Below is a small trained network, with its code and all its weights. Each question gives an input and a class and asks what happens when units are switched off, that is, made to give their printed mean instead of their output.

import numpy as np


def w(rows, s, z=0):
    codes = np.array(rows[::2]) - 128.0
    scale = np.full(codes.shape[1], s)
    scale[-1] = z or s
    return codes * scale


def f(y):
    return y / 2 * (1 + np.tanh(0.7978845608 * (y + 0.044715 * y**3)))


def log_softmax(a):
    a = a - a.max(-1, keepdims=True)
    return a - np.log(np.exp(a).sum(-1, keepdims=True))


def net(x, mask):
    res = np.array(x, float).reshape(1, 5) / 4 @ E
    y = f(res @ A[0][:, :-1].T + A[0][:, -1])
    res = res + np.where(mask, y, B[0][:, -1]) @ B[0][:, :-1]
    return log_softmax(res[-1] @ U[:, :-1].T + U[:, -1])


A, B = {}, {}
E = w([
[110,131,162,132,107],'x0',
[229,247,192,13,175],'x1',
[147,84,148,103,140],'x2',
[91,124,46,1,9],'x3',
[122,148,118,142,121],'x4',
],0.0088)
A[0] = w([
[65,129,139,185,103,143],'N0',
[156,104,154,215,191,254],'N1',
[136,87,61,128,62,128],'N2',
[215,249,214,86,196,164],'N3',
[194,233,147,7,115,86],'N4',
[125,162,130,71,128,83],'N5',
[99,132,65,8,25,153],'N6',
],0.016,0.0068)
B[0] = w([
[196,95,111,161,114,174],'N0',
[154,223,74,242,53,218],'N1',
[82,71,135,117,132,179],'N2',
[116,180,188,90,253,253],'N3',
[195,213,163,45,18,241],'N4',
[152,137,126,79,116,160],'N5',
[122,32,110,61,87,243],'N6',
],0.027,0.023)
U = w([
[158,164,88,193,76,248],'0',
[144,201,171,125,200,53],'1',
[89,2,82,118,101,184],'2',
[163,141,148,51,72,11],'3',
],0.013,0.0011)

Each question gives the input, the list of numbers given to net, and the class t.
The units are the neurons (one row each of A and B). Each row of codes is followed by its name. A weight is (code - 128) times the scale printed after its matrix; where a second scale follows, it is the last column's (A, B and U).
mask holds one flag per neuron, in row order. A switched-off neuron (its flag False) gives its mean, the last column of its row in B, instead of its output. The means were averaged over made-up inputs and are rounded, as every weight is.
A unit's drop is (log p(t) with every unit on - log p(t) with that unit switched off) / (log p(t) with every unit on - log p(t) with every unit switched off).
The circuit of an input: a set's keep is (log p(t) with only the set's units on - log p(t) with every unit switched off) / (log p(t) with every unit on - log p(t) with every unit switched off). Starting from all 7 units, units are removed one at a time, each time the one whose removal leaves the highest keep (on an exact tie, the one counted first), for as long as the keep stays at least 0.8.
circuit, biggest first: the units of the circuit, biggest drop first
top k neurons: the k neurons with the biggest drops, biggest first
drop when u is switched off: that unit's drop, to one decimal
input [6,6,3,-3,4], class 1: circuit, biggest first : (N3)
input [1,-2,1,1,6], class 2: top 3 neurons : (N4 N3 N1)
input [5,0,8,3,1], class 2: circuit, biggest first : (N4 N3)
input [3,-6,2,0,-8], class 0: circuit, biggest first : (N6 N3)
input [-8,6,3,0,1], class 1: top 2 neurons : (N3 N6)
input [3,7,-4,-5,3], class 1: drop when N3 is switched off : 0.9
input [-7,2,7,-7,-7], class 1: drop when N3 is switched off : 1.2
input [4,-8,-2,-1,3], class 0: drop when N6 is switched off : 0.2
input [-6,-2,8,3,7], class 2: drop when N4 is switched off : 0.1
input [6,-3,-5,1,6], class 2: top 2 neurons : (N4 N1)
